Below are the code and all the weights of a small trained network. Each question names an input and a class and asks about switching units off, where a switched-off unit gives its printed mean instead of its output.

import numpy as np


def w(rows, s, z=0):
    codes = np.array(rows[::2]) - 128.0
    scale = np.full(codes.shape[1], s)
    scale[-1] = z or s
    return codes * scale


def f(y):
    return np.maximum(y, 0)


def log_softmax(a):
    a = a - a.max(-1, keepdims=True)
    return a - np.log(np.exp(a).sum(-1, keepdims=True))


def net(x, mask):
    res = np.array(x, float).reshape(1, 4) / 4 @ E
    y = f(res @ A[0][:, :-1].T + A[0][:, -1])
    res = res + np.where(mask, y, B[0][:, -1]) @ B[0][:, :-1]
    return log_softmax(res[-1] @ U[:, :-1].T + U[:, -1])


A, B = {}, {}
E = w([
[127,125,128],'x0',
[11,111,112],'x1',
[142,157,16],'x2',
[157,2,90],'x3',
],0.0089)
A[0] = w([
[52,120,128,254],'N0',
[129,84,118,63],'N1',
[211,108,106,107],'N2',
[146,151,151,38],'N3',
[103,74,200,59],'N4',
[159,67,232,82],'N5',
[55,124,120,16],'N6',
[96,188,150,63],'N7',
[119,165,135,67],'N8',
[132,167,140,78],'N9',
[206,147,150,7],'N10',
[133,64,111,55],'N11',
[88,135,62,129],'N12',
[141,106,59,124],'N13',
[156,138,78,96],'N14',
[104,199,150,34],'N15',
[117,159,130,88],'N16',
[102,39,104,79],'N17',
[8,81,94,47],'N18',
[124,71,93,31],'N19',
[211,115,138,33],'N20',
[135,164,128,170],'N21',
[126,178,165,85],'N22',
[200,33,127,76],'N23',
[175,60,113,63],'N24',
[139,65,123,31],'N25',
[131,149,67,31],'N26',
[91,103,165,21],'N27',
[116,218,112,63],'N28',
[139,157,75,38],'N29',
[131,88,183,73],'N30',
[129,121,183,50],'N31',
[153,119,3,145],'N32',
[124,155,134,103],'N33',
[150,169,90,127],'N34',
[113,171,75,151],'N35',
[138,188,158,80],'N36',
[123,155,135,79],'N37',
[127,140,80,59],'N38',
[68,120,111,31],'N39',
],0.015,0.0073)
B[0] = w([
[200,108,136,254],'N0',
[107,142,97,150],'N1',
[187,151,126,193],'N2',
[126,185,95,137],'N3',
[111,191,172,187],'N4',
[112,185,183,225],'N5',
[179,198,74,156],'N6',
[82,134,81,174],'N7',
[104,162,102,144],'N8',
[98,126,104,149],'N9',
[186,254,95,161],'N10',
[80,123,93,167],'N11',
[135,150,172,191],'N12',
[97,134,208,187],'N13',
[109,158,163,162],'N14',
[82,159,101,170],'N15',
[104,165,91,145],'N16',
[97,121,64,197],'N17',
[212,207,115,214],'N18',
[93,175,117,158],'N19',
[176,188,77,169],'N20',
[116,65,112,179],'N21',
[115,119,101,172],'N22',
[80,125,89,218],'N23',
[87,133,84,183],'N24',
[80,140,87,158],'N25',
[100,217,170,153],'N26',
[141,173,137,145],'N27',
[102,116,96,185],'N28',
[111,155,148,151],'N29',
[98,166,183,170],'N30',
[132,188,153,155],'N31',
[108,155,182,239],'N32',
[107,115,120,145],'N33',
[115,115,171,173],'N34',
[129,106,192,191],'N35',
[94,126,86,174],'N36',
[115,133,114,139],'N37',
[118,185,148,148],'N38',
[160,212,96,152],'N39',
],0.0094)
U = w([
[46,159,65,92],'0',
[125,149,143,252],'1',
[90,182,211,39],'2',
[196,186,95,83],'3',
[157,44,161,213],'4',
[117,10,126,50],'5',
],0.014,0.017)

Each question gives the input, the list of numbers given to net, and the class t.
The units are the neurons (one row each of A and B). Each row of codes is followed by its name. A weight is (code - 128) times the scale printed after its matrix; where a second scale follows, it is the last column's (A, B and U).
mask holds one flag per neuron, in row order. A switched-off neuron (its flag False) gives its mean, the last column of its row in B, instead of its output. The means were averaged over made-up inputs and are rounded, as every weight is.
A unit's drop is (log p(t) with every unit on - log p(t) with that unit switched off) / (log p(t) with every unit on - log p(t) with every unit switched off).
The circuit of an input: a set's keep is (log p(t) with only the set's units on - log p(t) with every unit switched off) / (log p(t) with every unit on - log p(t) with every unit switched off). Starting from the 12 units with the biggest drops (on a tie, the unit counted first), units are removed one at a time, each time the one whose removal leaves the highest keep (on an exact tie, the one counted first), for as long as the keep stays at least 0.8.
circuit, biggest first: the units of the circuit, biggest drop first
k most important neurons: the k neurons with the biggest drops, biggest first
drop when u is switched off: that unit's drop, to one decimal
input [-7,5,-5,7], class 0: circuit, biggest first	[N17]
input [4,-7,-3,-1], class 3: circuit, biggest first	[N10, N20]
input [3,8,-3,-8], class 0: 3 most important neurons	[N7, N15, N28]
input [-5,6,-2,-5], class 3: circuit, biggest first	[N0, N18, N6]
input [-5,4,8,7], class 2: circuit, biggest first	[N32, N13]
input [3,-8,-5,3], class 3: 3 most important neurons	[N20, N10, N2]
input [4,-6,0,7], class 0: circuit, biggest first	[N23, N24]
input [6,4,-5,-6], class 0: 2 most important neurons	[N7, N15]
input [-4,-7,-7,6], class 2: 3 most important neurons	[N5, N30, N4]
input [-7,-8,-5,-5], class 3: 2 most important neurons	[N10, N20]
input [-5,6,7,2], class 2: 2 most important neurons	[N32, N13]
input [-7,2,8,-7], class 2: 2 most important neurons	[N35, N12]
input [7,-8,-3,5], class 3: 2 most important neurons	[N20, N2]
input [1,-2,-6,2], class 2: circuit, biggest first	[N5]
input [-3,8,-4,3], class 3: drop when N18 is switched off	0.2
input [0,4,-3,3], class 3: drop when N35 is switched off	0.1
input [-1,3,5,0], class 2: drop when N3 is switched off	0.0
